Below are the code and all the weights of a small trained network. Each question names an input and a target symbol and asks about switching units off, where a switched-off unit gives its printed mean instead of its output.

import numpy as np


def w(rows, s, z=0):
    codes = np.array(rows[::2]) - 128.0
    scale = np.full(codes.shape[1], s)
    scale[-1] = z or s
    return codes * scale


def norm(h):
    return h / np.sqrt((h * h).mean(-1, keepdims=True) + 1e-5)


def f(y):
    return y / 2 * (1 + np.tanh(0.7978845608 * (y + 0.044715 * y**3)))


def softmax(a):
    e = np.exp(a - a.max(-1, keepdims=True))
    return e / e.sum(-1, keepdims=True)


def log_softmax(a):
    a = a - a.max(-1, keepdims=True)
    return a - np.log(np.exp(a).sum(-1, keepdims=True))


def net(x, mask):
    ids = ['ΔΞαβεζηλμπστφψω'.index(c) for c in x.split()]
    T = len(ids)
    res = E[ids] + P[:T]
    u = 0
    for l in range(2):
        q, k, v = (norm(res) @ M[l].T for M in (Q, K, V))
        z = softmax(np.where(np.tri(T) > 0, q @ k.T / 3**0.5, -1e9)) @ v
        res = res + np.where(mask[u], z, O[l][:, -1]) @ O[l][:, :-1]
        u += 1
        y = f(norm(res) @ A[l][:, :-1].T + A[l][:, -1])
        res = res + np.where(mask[u : u + 8], y, B[l][:, -1]) @ B[l][:, :-1]
        u += 8
    return log_softmax(norm(res)[-1] @ U[:, :-1].T + U[:, -1])


Q, K, V, O, A, B = {}, {}, {}, {}, {}, {}
E = w([
[116,83,155],'Δ',
[100,145,157],'Ξ',
[193,185,78],'α',
[82,186,121],'β',
[145,197,156],'ε',
[128,81,129],'ζ',
[141,176,76],'η',
[122,182,65],'λ',
[189,152,99],'μ',
[121,178,65],'π',
[46,6,89],'σ',
[107,154,165],'τ',
[86,112,161],'φ',
[21,32,104],'ψ',
[35,129,191],'ω',
],0.016)
P = w([
[128,29,212],'0',
[67,178,177],'1',
[164,190,125],'2',
[254,61,67],'3',
[111,153,105],'4',
[163,187,116],'5',
[193,153,123],'6',
],0.0085)
Q[0] = w([
[78,143,86],'L0H0',
[61,155,65],'L0H0',
[16,77,254],'L0H0',
],0.0045)
K[0] = w([
[197,91,56],'L0H0',
[254,87,193],'L0H0',
[20,97,200],'L0H0',
],0.0052)
V[0] = w([
[201,105,105],'L0H0',
[35,7,90],'L0H0',
[2,136,188],'L0H0',
],0.0094)
O[0] = w([
[55,32,125,33],'L0H0',
[118,137,186,129],'L0H0',
[234,200,2,251],'L0H0',
],0.0057,0.0024)
A[0] = w([
[73,172,148,146],'L0N0',
[159,93,106,84],'L0N1',
[21,118,171,254],'L0N2',
[104,170,72,62],'L0N3',
[158,165,183,187],'L0N4',
[201,53,138,171],'L0N5',
[95,195,77,212],'L0N6',
[143,32,2,226],'L0N7',
],0.0077,0.0032)
B[0] = w([
[145,124,110,163],'L0N0',
[105,126,130,119],'L0N1',
[254,167,92,190],'L0N2',
[103,84,148,162],'L0N3',
[219,136,63,155],'L0N4',
[106,170,78,137],'L0N5',
[158,54,79,253],'L0N6',
[157,189,103,221],'L0N7',
],0.0095,0.0056)
Q[1] = w([
[45,149,161],'L1H0',
[129,231,2],'L1H0',
[178,104,89],'L1H0',
],0.016)
K[1] = w([
[122,246,115],'L1H0',
[169,44,226],'L1H0',
[116,181,253],'L1H0',
],0.012)
V[1] = w([
[194,147,122],'L1H0',
[80,146,191],'L1H0',
[183,8,251],'L1H0',
],0.011)
O[1] = w([
[111,198,30,235],'L1H0',
[138,14,176,2],'L1H0',
[252,30,104,135],'L1H0',
],0.012,0.0076)
A[1] = w([
[87,168,150,205],'L1N0',
[111,166,158,134],'L1N1',
[174,176,93,195],'L1N2',
[60,165,158,173],'L1N3',
[150,135,72,123],'L1N4',
[252,192,76,158],'L1N5',
[31,167,152,104],'L1N6',
[117,49,163,254],'L1N7',
],0.017,0.0043)
B[1] = w([
[174,155,83,158],'L1N0',
[187,121,119,138],'L1N1',
[99,87,118,212],'L1N2',
[250,189,140,153],'L1N3',
[73,91,185,176],'L1N4',
[96,109,111,249],'L1N5',
[215,133,135,155],'L1N6',
[183,244,45,132],'L1N7',
],0.012,0.019)
U = w([
[158,146,37,244],'Δ',
[135,148,84,196],'Ξ',
[79,158,108,210],'α',
[222,138,140,176],'β',
[56,144,158,113],'ε',
[39,134,167,157],'ζ',
[59,44,136,174],'η',
[207,120,131,65],'λ',
[147,131,139,44],'μ',
[93,159,127,43],'π',
[160,124,109,3],'σ',
[87,147,132,44],'τ',
[169,118,120,27],'φ',
[65,149,115,18],'ψ',
[193,252,132,136],'ω',
],0.013,0.0048)

Each question gives the input, a string of symbols that net reads in full, and the target symbol t.
The units are the heads (3 rows each of Q, K, V and O) and the neurons (one row each of A and B). Each row of codes is followed by its name. A weight is (code - 128) times the scale printed after its matrix; where a second scale follows, it is the last column's (O, A, B and U).
mask holds one flag per unit, layer by layer, with each layer's heads first. A switched-off unit (its flag False) gives its mean, the last column of its rows in O or B, instead of its output. The means were averaged over made-up inputs and are rounded, as every weight is.
A unit's drop is (log p(t) with every unit on - log p(t) with that unit switched off) / (log p(t) with every unit on - log p(t) with every unit switched off).
The circuit of an input: a set's keep is (log p(t) with only the set's units on - log p(t) with every unit switched off) / (log p(t) with every unit on - log p(t) with every unit switched off). Starting from the 12 units with the biggest drops (on a tie, the unit counted first), units are removed one at a time, each time the one whose removal leaves the highest keep (on an exact tie, the one counted first), for as long as the keep stays at least 0.8.
units of the circuit, in order: the units of the circuit, biggest drop first
most important unit: the unit with the biggest drop
k most important neurons: the k neurons with the biggest drops, biggest first
top k neurons in layer l: the k neurons of layer l with the biggest drops, biggest first
drop of u: that unit's drop, to one decimal
input β φ σ σ σ ω, target ω: units of the circuit, in order	(L1H0; L1N3)
input σ β β β β η ω, target η: most important unit	L0N2
input σ σ Δ λ β Δ, target η: 3 most important neurons	(L0N2; L0N5; L0N7)
input σ μ μ ζ σ, target η: top 2 neurons in layer 0	(L0N2; L0N5)
input β σ ψ, target ω: units of the circuit, in order	(L1H0; L0H0; L1N3; L1N5)
input β β ζ Ξ, target ω: top 2 neurons in layer 0	(L0N2; L0N6)
input σ σ β β β τ, target η: top 3 neurons in layer 0	(L0N2; L0N5; L0N7)
input β τ β β λ, target ω: 4 most important neurons	(L1N3; L0N2; L1N5; L1N6)
input β μ λ ζ, target ω: 2 most important neurons	(L0N5; L0N6)
input σ φ σ μ λ σ β, target η: top 4 neurons in layer 0	(L0N2; L0N5; L0N7; L0N3)
input β σ β α η, target ω: top 2 neurons in layer 0	(L0N5; L0N4)
input β π η β ω φ, target ω: 2 most important neurons	(L0N2; L1N3)
input σ μ α ζ, target η: 3 most important neurons	(L0N2; L0N5; L0N3)
input β λ σ Ξ, target ω: top neuron in layer 0	(L0N5)
input β β ζ λ, target ω: top 2 neurons in layer 0	(L0N2; L0N6)
input β ψ λ μ σ β ψ, target ω: top 2 neurons in layer 0	(L0N5; L0N6)
input σ ψ ω η β φ η, target η: drop of L0N5	0.2
input σ Δ ω, target η: drop of L1H0	0.5
input β η λ λ β, target ω: drop of L0N6	-0.1
